Below are the code and all the weights of a small trained network. Each question names an input and a class and asks about switching units off, where a switched-off unit gives its printed mean instead of its output.

import numpy as np


def w(rows, s, z=0):
    codes = np.array(rows[::2]) - 128.0
    scale = np.full(codes.shape[1], s)
    scale[-1] = z or s
    return codes * scale


def f(y):
    return y / 2 * (1 + np.tanh(0.7978845608 * (y + 0.044715 * y**3)))


def log_softmax(a):
    a = a - a.max(-1, keepdims=True)
    return a - np.log(np.exp(a).sum(-1, keepdims=True))


def net(x, mask):
    res = np.array(x, float).reshape(1, 4) / 4 @ E
    y = f(res @ A[0][:, :-1].T + A[0][:, -1])
    res = res + np.where(mask, y, B[0][:, -1]) @ B[0][:, :-1]
    return log_softmax(res[-1] @ U[:, :-1].T + U[:, -1])


A, B = {}, {}
E = w([
[159,98,163,171,66,150,140,161],'x0',
[72,177,204,127,96,139,45,107],'x1',
[108,123,163,119,144,191,245,51],'x2',
[168,108,75,110,94,226,71,88],'x3',
],0.012)
A[0] = w([
[146,119,89,121,143,132,159,155,63],'N1',
[124,111,76,127,104,163,105,92,45],'N2',
[91,172,158,115,84,136,107,132,41],'N3',
[107,177,177,147,124,109,178,144,49],'N4',
[201,93,89,129,142,89,156,124,161],'N5',
[88,129,140,141,133,106,147,148,55],'N6',
[164,149,113,159,81,118,92,166,227],'N7',
[101,157,151,149,98,65,145,167,203],'N8',
[118,157,160,123,181,114,141,159,132],'N9',
[86,178,61,9,189,91,124,77,19],'N10',
[105,97,152,143,125,153,149,89,115],'N11',
[154,108,159,214,68,147,162,124,254],'N12',
[145,118,168,121,173,72,151,147,22],'N13',
[129,169,140,107,143,155,169,111,25],'N14',
[145,138,104,116,103,174,90,106,137],'N15',
[73,176,154,163,134,160,104,119,243],'N16',
[119,129,83,156,152,90,80,155,3],'N17',
],0.016,0.0051)
B[0] = w([
[114,94,181,40,60,62,120,101,176],'N1',
[145,196,150,108,98,158,73,170,187],'N2',
[123,83,170,72,60,23,160,100,190],'N3',
[186,131,103,101,129,137,115,175,198],'N4',
[68,130,140,90,69,64,157,103,231],'N5',
[161,152,131,94,86,135,104,164,165],'N6',
[181,140,72,155,173,119,172,78,235],'N7',
[141,159,82,112,121,147,136,196,244],'N8',
[122,153,94,104,103,155,48,128,197],'N9',
[89,60,57,131,164,152,214,148,254],'N10',
[192,180,122,130,194,124,98,88,190],'N11',
[146,94,51,164,163,90,163,174,239],'N12',
[157,157,135,92,121,158,100,170,197],'N13',
[247,157,204,91,159,85,50,82,175],'N14',
[131,154,69,63,94,142,117,175,213],'N15',
[89,89,92,113,110,69,184,100,234],'N16',
[237,132,167,113,186,110,95,61,203],'N17',
],0.011,0.012)
U = w([
[101,87,177,62,40,30,139,122,121],'0',
[152,178,98,55,76,218,80,210,83],'1',
[207,160,146,121,249,91,113,77,92],'2',
[115,67,64,146,186,141,185,176,229],'3',
[64,145,75,188,158,128,174,157,255],'4',
[92,121,206,142,131,177,137,136,89],'5',
[109,151,206,213,130,136,130,115,86],'6',
[98,106,204,136,149,166,98,139,89],'7',
],0.011,0.0085)

Each question gives the input, the list of numbers given to net, and the class t.
The units are the neurons (one row each of A and B). Each row of codes is followed by its name. A weight is (code - 128) times the scale printed after its matrix; where a second scale follows, it is the last column's (A, B and U).
mask holds one flag per neuron, in row order. A switched-off neuron (its flag False) gives its mean, the last column of its row in B, instead of its output. The means were averaged over made-up inputs and are rounded, as every weight is.
A unit's drop is (log p(t) with every unit on - log p(t) with that unit switched off) / (log p(t) with every unit on - log p(t) with every unit switched off).
The circuit of an input: a set's keep is (log p(t) with only the set's units on - log p(t) with every unit switched off) / (log p(t) with every unit on - log p(t) with every unit switched off). Starting from the 12 units with the biggest drops (on a tie, the unit counted first), units are removed one at a time, each time the one whose removal leaves the highest keep (on an exact tie, the one counted first), for as long as the keep stays at least 0.8.
circuit, biggest first: the units of the circuit, biggest drop first
most important unit: the unit with the biggest drop
top k neurons: the k neurons with the biggest drops, biggest first
drop of u: that unit's drop, to one decimal
input [2,6,-8,0], class 2: circuit, biggest first => (N7)
input [0,6,1,-8], class 1: top 3 neurons => (N8, N4, N9)
input [-8,1,-3,6], class 3: top 2 neurons => (N10, N9)
input [7,-7,-3,-8], class 1: top 2 neurons => (N8, N13)
input [-2,-4,-5,-2], class 2: top 3 neurons => (N17, N3, N16)
input [7,-4,-7,-4], class 2: top 3 neurons => (N17, N10, N7)
input [2,-8,-3,8], class 0: top 3 neurons => (N5, N1, N8)
input [5,-4,-7,3], class 2: top 3 neurons => (N7, N17, N10)
input [3,-2,2,1], class 4: top 3 neurons => (N10, N17, N4)
input [7,1,-3,-6], class 3: top 2 neurons => (N12, N7)
input [-4,-5,4,4], class 0: circuit, biggest first => (N1, N5)
input [-5,-6,-6,0], class 0: top 3 neurons => (N5, N1, N11)
input [6,5,-6,-2], class 2: top 3 neurons => (N7, N10, N17)
input [1,-8,6,-6], class 0: most important unit => N5
input [-5,-8,1,4], class 0: top 2 neurons => (N1, N5)
input [-5,6,-8,4], class 2: top 2 neurons => (N17, N7)
input [-6,7,5,4], class 0: drop of N14 => 0.1
input [-4,2,0,1], class 3: drop of N2 => 0.1
input [-4,-6,6,-3], class 0: drop of N7 => 0.2
input [-4,5,7,3], class 2: circuit, biggest first => (N11)
